Below is a small trained network, with its code and all its weights. Each question gives an input and a target symbol and asks what happens when units are switched off, that is, made to give their printed mean instead of their output.

import numpy as np


def w(rows, s, z=0):
    codes = np.array(rows[::2]) - 128.0
    scale = np.full(codes.shape[1], s)
    scale[-1] = z or s
    return codes * scale


def f(y):
    return np.maximum(y, 0)


def softmax(a):
    e = np.exp(a - a.max(-1, keepdims=True))
    return e / e.sum(-1, keepdims=True)


def log_softmax(a):
    a = a - a.max(-1, keepdims=True)
    return a - np.log(np.exp(a).sum(-1, keepdims=True))


def net(x, mask):
    ids = ['Σαβδζημξτφψω'.index(c) for c in x.split()]
    T = len(ids)
    res = E[ids] + P[:T]
    q, k, v = (res @ M[0].T for M in (Q, K, V))
    z = softmax(np.where(np.tri(T) > 0, q @ k.T / 2**0.5, -1e9)) @ v
    res = res + np.where(mask[0], z, O[0][:, -1]) @ O[0][:, :-1]
    y = f(res @ A[0][:, :-1].T + A[0][:, -1])
    res = res + np.where(mask[1:13], y, B[0][:, -1]) @ B[0][:, :-1]
    return log_softmax(res[-1] @ U[:, :-1].T + U[:, -1])


Q, K, V, O, A, B = {}, {}, {}, {}, {}, {}
E = w([
[135,152,133],'Σ',
[126,205,138],'α',
[165,91,27],'β',
[114,128,103],'δ',
[95,132,75],'ζ',
[137,144,116],'η',
[151,183,149],'μ',
[137,160,149],'ξ',
[185,119,143],'τ',
[40,71,55],'φ',
[79,100,190],'ψ',
[6,16,144],'ω',
],0.017)
P = w([
[190,91,115],'0',
[153,207,96],'1',
[187,60,167],'2',
[160,223,86],'3',
[190,62,172],'4',
[3,155,159],'5',
[197,77,178],'6',
],0.015)
Q[0] = w([
[253,145,142],'H1',
[137,134,128],'H1',
],0.015)
K[0] = w([
[43,99,40],'H1',
[75,28,1],'H1',
],0.0057)
V[0] = w([
[80,224,2],'H1',
[51,100,87],'H1',
],0.0059)
O[0] = w([
[129,149,71,24],'H1',
[36,1,57,2],'H1',
],0.007,0.0014)
A[0] = w([
[78,198,37,103],'N1',
[58,150,147,148],'N2',
[181,183,10,103],'N3',
[99,155,189,213],'N4',
[163,58,61,159],'N5',
[174,50,137,77],'N6',
[199,135,114,134],'N7',
[189,94,80,91],'N8',
[169,121,32,160],'N9',
[190,151,66,140],'N10',
[166,182,219,94],'N11',
[118,218,119,255],'N12',
],0.013,0.0066)
B[0] = w([
[190,88,16,185],'N1',
[12,146,85,177],'N2',
[106,118,226,219],'N3',
[212,170,148,219],'N4',
[178,129,34,224],'N5',
[141,49,122,224],'N6',
[98,191,90,227],'N7',
[145,180,141,196],'N8',
[1,158,165,213],'N9',
[133,111,142,220],'N10',
[141,122,61,223],'N11',
[84,93,149,253],'N12',
],0.0084,0.0078)
U = w([
[109,193,95,27],'Σ',
[89,152,74,40],'α',
[190,133,89,198],'β',
[87,172,227,234],'δ',
[162,63,189,176],'ζ',
[96,6,153,137],'η',
[85,101,110,123],'μ',
[128,127,155,2],'ξ',
[66,95,107,71],'τ',
[103,47,94,65],'φ',
[170,138,147,85],'ψ',
[102,111,126,26],'ω',
],0.015,0.0066)

Each question gives the input, a string of symbols that net reads in full, and the target symbol t.
The units are the heads (2 rows each of Q, K, V and O) and the neurons (one row each of A and B). Each row of codes is followed by its name. A weight is (code - 128) times the scale printed after its matrix; where a second scale follows, it is the last column's (O, A, B and U).
mask holds one flag per unit, heads first, then neurons. A switched-off unit (its flag False) gives its mean, the last column of its rows in O or B, instead of its output. The means were averaged over made-up inputs and are rounded, as every weight is.
A unit's drop is (log p(t) with every unit on - log p(t) with that unit switched off) / (log p(t) with every unit on - log p(t) with every unit switched off).
The circuit of an input: a set's keep is (log p(t) with only the set's units on - log p(t) with every unit switched off) / (log p(t) with every unit on - log p(t) with every unit switched off). Starting from the 12 units with the biggest drops (on a tie, the unit counted first), units are removed one at a time, each time the one whose removal leaves the highest keep (on an exact tie, the one counted first), for as long as the keep stays at least 0.8.
circuit, biggest first: the units of the circuit, biggest drop first
unit that matters most: the unit with the biggest drop
k most important neurons: the k neurons with the biggest drops, biggest first
drop of u: that unit's drop, to one decimal
input τ τ δ τ δ, target β: circuit, biggest first : [N3, N12]
input τ ψ δ δ, target δ: 2 most important neurons : [N3, N5]
input α τ τ η, target δ: circuit, biggest first : [N3]
input δ τ Σ, target β: circuit, biggest first : [N3, N9]
input η τ ξ, target β: 4 most important neurons : [N11, N3, N9, N12]
input δ ω τ τ, target δ: 4 most important neurons : [N3, N9, N11, N6]
input Σ η μ τ, target δ: circuit, biggest first : [N3, N5]
input φ ζ τ μ, target δ: 3 most important neurons : [N3, N5, N9]
input τ τ α τ Σ, target β: 3 most important neurons : [N11, N3, N9]
input ω ξ τ μ, target δ: 4 most important neurons : [N3, N5, N12, N6]
input α τ φ τ δ φ δ, target φ: 3 most important neurons : [N5, N3, N4]
input ψ τ ξ ζ τ, target β: 3 most important neurons : [N5, N12, N3]
input Σ δ ζ ξ ξ α, target Σ: circuit, biggest first : [N4, N3]
input τ τ τ ξ, target δ: 4 most important neurons : [N3, N12, N5, N6]
input φ ξ τ ξ, target δ: 3 most important neurons : [N3, N5, N11]
input τ τ ξ, target β: unit that matters most : N11
input η τ α τ τ ω τ, target η: 2 most important neurons : [N6, N4]
input δ τ δ δ, target δ: drop of N3 : 1.1
input δ τ τ ξ μ ω, target δ: drop of H1 : 0.5
input τ τ β τ τ, target β: drop of N12 : 0.2
